Below are the code and all the weights of a small trained network. Each question names an input and a target symbol and asks about switching units off, where a switched-off unit gives its printed mean instead of its output.

import numpy as np


def w(rows, s, z=0):
    codes = np.array(rows[::2]) - 128.0
    scale = np.full(codes.shape[1], s)
    scale[-1] = z or s
    return codes * scale


def softmax(a):
    e = np.exp(a - a.max(-1, keepdims=True))
    return e / e.sum(-1, keepdims=True)


def log_softmax(a):
    a = a - a.max(-1, keepdims=True)
    return a - np.log(np.exp(a).sum(-1, keepdims=True))


def net(x, mask):
    ids = ['Γβδζθμτφ'.index(c) for c in x.split()]
    T = len(ids)
    res = E[ids] + P[:T]
    u = 0
    for l in range(3):
        r = res
        for j in range(2):
            rows = slice(3 * j, 3 * j + 3)
            q, k, v = (r @ M[l][rows].T for M in (Q, K, V))
            z = softmax(np.where(np.tri(T) > 0, q @ k.T / 3**0.5, -1e9)) @ v
            o = O[l][rows]
            res = res + np.where(mask[u + j], z, o[:, -1]) @ o[:, :-1]
        u += 2
    return log_softmax(res[-1] @ U[:, :-1].T + U[:, -1])


Q, K, V, O = {}, {}, {}, {}
E = w([
[148,125,120,122,118,163,182],'Γ',
[123,176,183,193,141,137,132],'β',
[117,96,78,231,169,59,144],'δ',
[98,153,153,194,178,99,99],'ζ',
[61,115,107,163,178,132,179],'θ',
[139,137,106,124,66,252,59],'μ',
[127,60,193,111,108,124,68],'τ',
[183,180,163,131,172,98,177],'φ',
],0.018)
P = w([
[162,16,141,182,254,209,119],'0',
[132,104,163,158,175,175,120],'1',
[120,118,164,153,142,160,130],'2',
[113,128,165,151,108,151,132],'3',
[106,132,167,148,84,148,134],'4',
[95,139,162,145,66,139,134],'5',
[88,142,156,145,48,135,137],'6',
[78,149,144,144,44,126,141],'7',
[68,145,141,141,31,121,142],'8',
[54,144,136,129,22,117,136],'9',
],0.0061)
Q[0] = w([
[26,104,166,204,133,110,164],'0.h0',
[74,90,244,150,124,155,153],'0.h0',
[137,169,77,158,136,224,6],'0.h0',
[153,104,118,92,151,31,144],'0.h1',
[138,149,121,57,77,182,189],'0.h1',
[100,76,176,120,89,59,86],'0.h1',
],0.02)
K[0] = w([
[63,208,72,165,63,110,162],'0.h0',
[84,106,43,43,41,152,184],'0.h0',
[145,111,46,119,193,225,4],'0.h0',
[209,115,122,98,170,51,101],'0.h1',
[161,116,121,52,105,176,187],'0.h1',
[86,69,178,94,89,49,51],'0.h1',
],0.018)
V[0] = w([
[128,134,212,243,138,128,208],'0.h0',
[191,152,93,215,210,197,117],'0.h0',
[170,42,151,120,119,159,137],'0.h0',
[7,2,218,100,38,95,63],'0.h1',
[58,189,125,108,118,156,88],'0.h1',
[211,127,202,127,238,89,154],'0.h1',
],0.0059)
O[0] = w([
[164,195,106,153,153,253,113,169],'0.h0',
[87,186,229,184,62,183,154,253],'0.h0',
[111,56,205,78,69,103,157,170],'0.h0',
[91,243,93,218,202,103,207,180],'0.h1',
[141,83,73,98,166,62,91,173],'0.h1',
[110,136,245,85,54,186,200,56],'0.h1',
],0.0052,0.0046)
Q[1] = w([
[99,157,145,184,236,146,121],'1.h0',
[106,82,120,174,203,228,128],'1.h0',
[116,120,87,132,103,105,246],'1.h0',
[168,155,145,111,201,106,87],'1.h1',
[141,109,145,111,111,142,137],'1.h1',
[147,75,168,157,169,180,112],'1.h1',
],0.013)
K[1] = w([
[81,63,146,155,107,130,73],'1.h0',
[11,53,95,176,79,66,191],'1.h0',
[151,152,50,94,47,169,140],'1.h0',
[154,110,167,149,186,142,119],'1.h1',
[133,161,135,103,127,112,134],'1.h1',
[77,148,138,146,89,96,182],'1.h1',
],0.012)
V[1] = w([
[113,141,152,134,136,122,127],'1.h0',
[142,164,133,116,148,121,149],'1.h0',
[191,141,138,131,177,98,214],'1.h0',
[167,80,158,154,169,181,89],'1.h1',
[91,122,112,92,91,155,55],'1.h1',
[99,195,22,105,3,99,140],'1.h1',
],0.013)
O[1] = w([
[101,153,135,108,90,167,106,160],'1.h0',
[152,100,160,118,145,145,125,102],'1.h0',
[136,100,226,112,102,188,186,68],'1.h0',
[67,219,63,81,3,65,113,242],'1.h1',
[147,124,238,100,121,178,194,141],'1.h1',
[148,26,201,132,129,232,150,2],'1.h1',
],0.0079,0.0094)
Q[2] = w([
[186,95,145,2,128,151,200],'2.h0',
[93,102,140,88,45,188,93],'2.h0',
[146,111,165,207,128,122,105],'2.h0',
[117,95,208,62,74,210,161],'2.h1',
[13,145,74,190,113,93,123],'2.h1',
[29,62,128,201,115,153,127],'2.h1',
],0.022)
K[2] = w([
[129,218,185,78,123,34,79],'2.h0',
[68,112,241,141,119,142,152],'2.h0',
[179,115,112,222,85,130,162],'2.h0',
[61,140,217,105,114,42,97],'2.h1',
[110,4,94,160,161,166,121],'2.h1',
[52,52,90,182,69,126,114],'2.h1',
],0.021)
V[2] = w([
[144,142,70,41,196,123,124],'2.h0',
[170,181,221,199,139,87,36],'2.h0',
[229,100,54,185,60,87,158],'2.h0',
[73,107,154,127,146,3,145],'2.h1',
[34,162,133,166,135,196,188],'2.h1',
[221,127,109,146,114,101,211],'2.h1',
],0.015)
O[2] = w([
[201,178,75,149,161,187,154,99],'2.h0',
[169,89,199,89,139,67,55,154],'2.h0',
[100,163,206,202,51,171,79,203],'2.h0',
[39,39,84,161,173,166,135,200],'2.h1',
[188,137,160,118,187,255,163,236],'2.h1',
[104,165,96,146,83,162,88,9],'2.h1',
],0.011)
U = w([
[82,189,1,68,26,101,48,163],'Γ',
[134,162,135,20,93,170,20,173],'β',
[103,94,136,141,65,128,75,227],'δ',
[128,136,84,125,132,83,54,8],'ζ',
[106,160,103,124,135,109,128,140],'θ',
[100,137,146,169,88,12,218,165],'μ',
[90,123,61,131,84,52,114,49],'τ',
[75,110,122,83,58,94,150,78],'φ',
],0.0067,0.0017)

Each question gives the input, a string of symbols that net reads in full, and the target symbol t.
The units are the heads (3 rows each of Q, K, V and O). Each row of codes is followed by its name. A weight is (code - 128) times the scale printed after its matrix; where a second scale follows, it is the last column's (O and U).
mask holds one flag per head, layer by layer. A switched-off head (its flag False) gives its mean, the last column of its rows in O, instead of its output. The means were averaged over made-up inputs and are rounded, as every weight is.
A unit's drop is (log p(t) with every unit on - log p(t) with that unit switched off) / (log p(t) with every unit on - log p(t) with every unit switched off).
The circuit of an input: a set's keep is (log p(t) with only the set's units on - log p(t) with every unit switched off) / (log p(t) with every unit on - log p(t) with every unit switched off). Starting from all 6 units, units are removed one at a time, each time the one whose removal leaves the highest keep (on an exact tie, the one counted first), for as long as the keep stays at least 0.8.
units of the circuit, in order: the units of the circuit, biggest drop first
most important unit: the unit with the biggest drop
heads that matter: for each layer, one digit per head in row order, 1 if its drop is at least 0.15 and else 0, layers parted by /
input φ β Γ τ μ μ θ, target θ: heads that matter	00 / 01 / 11
input δ μ δ μ φ μ, target δ: most important unit	1.h0
input τ ζ μ θ φ θ μ τ β δ, target δ: units of the circuit, in order	(1.h1 0.h1 2.h1)
input Γ φ φ β ζ μ μ φ ζ, target μ: units of the circuit, in order	(1.h1 2.h1 0.h1)
input β τ τ, target τ: units of the circuit, in order	(1.h1 2.h1)
input δ Γ Γ μ φ τ μ δ θ ζ, target θ: units of the circuit, in order	(1.h1 2.h0 2.h1 0.h0)
input δ β τ Γ τ μ φ, target Γ: heads that matter	11 / 01 / 01
input β τ μ δ ζ, target δ: units of the circuit, in order	(1.h1 2.h0 2.h1)
input τ ζ θ τ, target θ: units of the circuit, in order	(2.h1 2.h0 0.h1)
input μ θ φ δ β θ Γ Γ μ δ, target δ: units of the circuit, in order	(1.h1 0.h0 2.h0)
input μ Γ τ ζ θ θ Γ β μ, target β: units of the circuit, in order	(0.h1 1.h1 2.h1)
input φ Γ β β μ β θ ζ β Γ, target β: heads that matter	11 / 11 / 11
input β μ φ μ φ θ φ β, target θ: units of the circuit, in order	(1.h1 2.h1 2.h0)
input θ β μ δ δ φ β, target δ: units of the circuit, in order	(1.h1 2.h0)
input μ τ Γ μ β β φ Γ β τ, target Γ: most important unit	0.h1
input δ Γ θ θ μ ζ Γ, target β: heads that matter	11 / 01 / 11
input β θ ζ, target θ: heads that matter	00 / 00 / 11
input ζ β φ τ τ ζ β, target β: heads that matter	11 / 00 / 11
input φ ζ φ τ, target τ: heads that matter	10 / 01 / 01
input β τ β Γ δ Γ β δ τ Γ, target δ: most important unit	1.h1
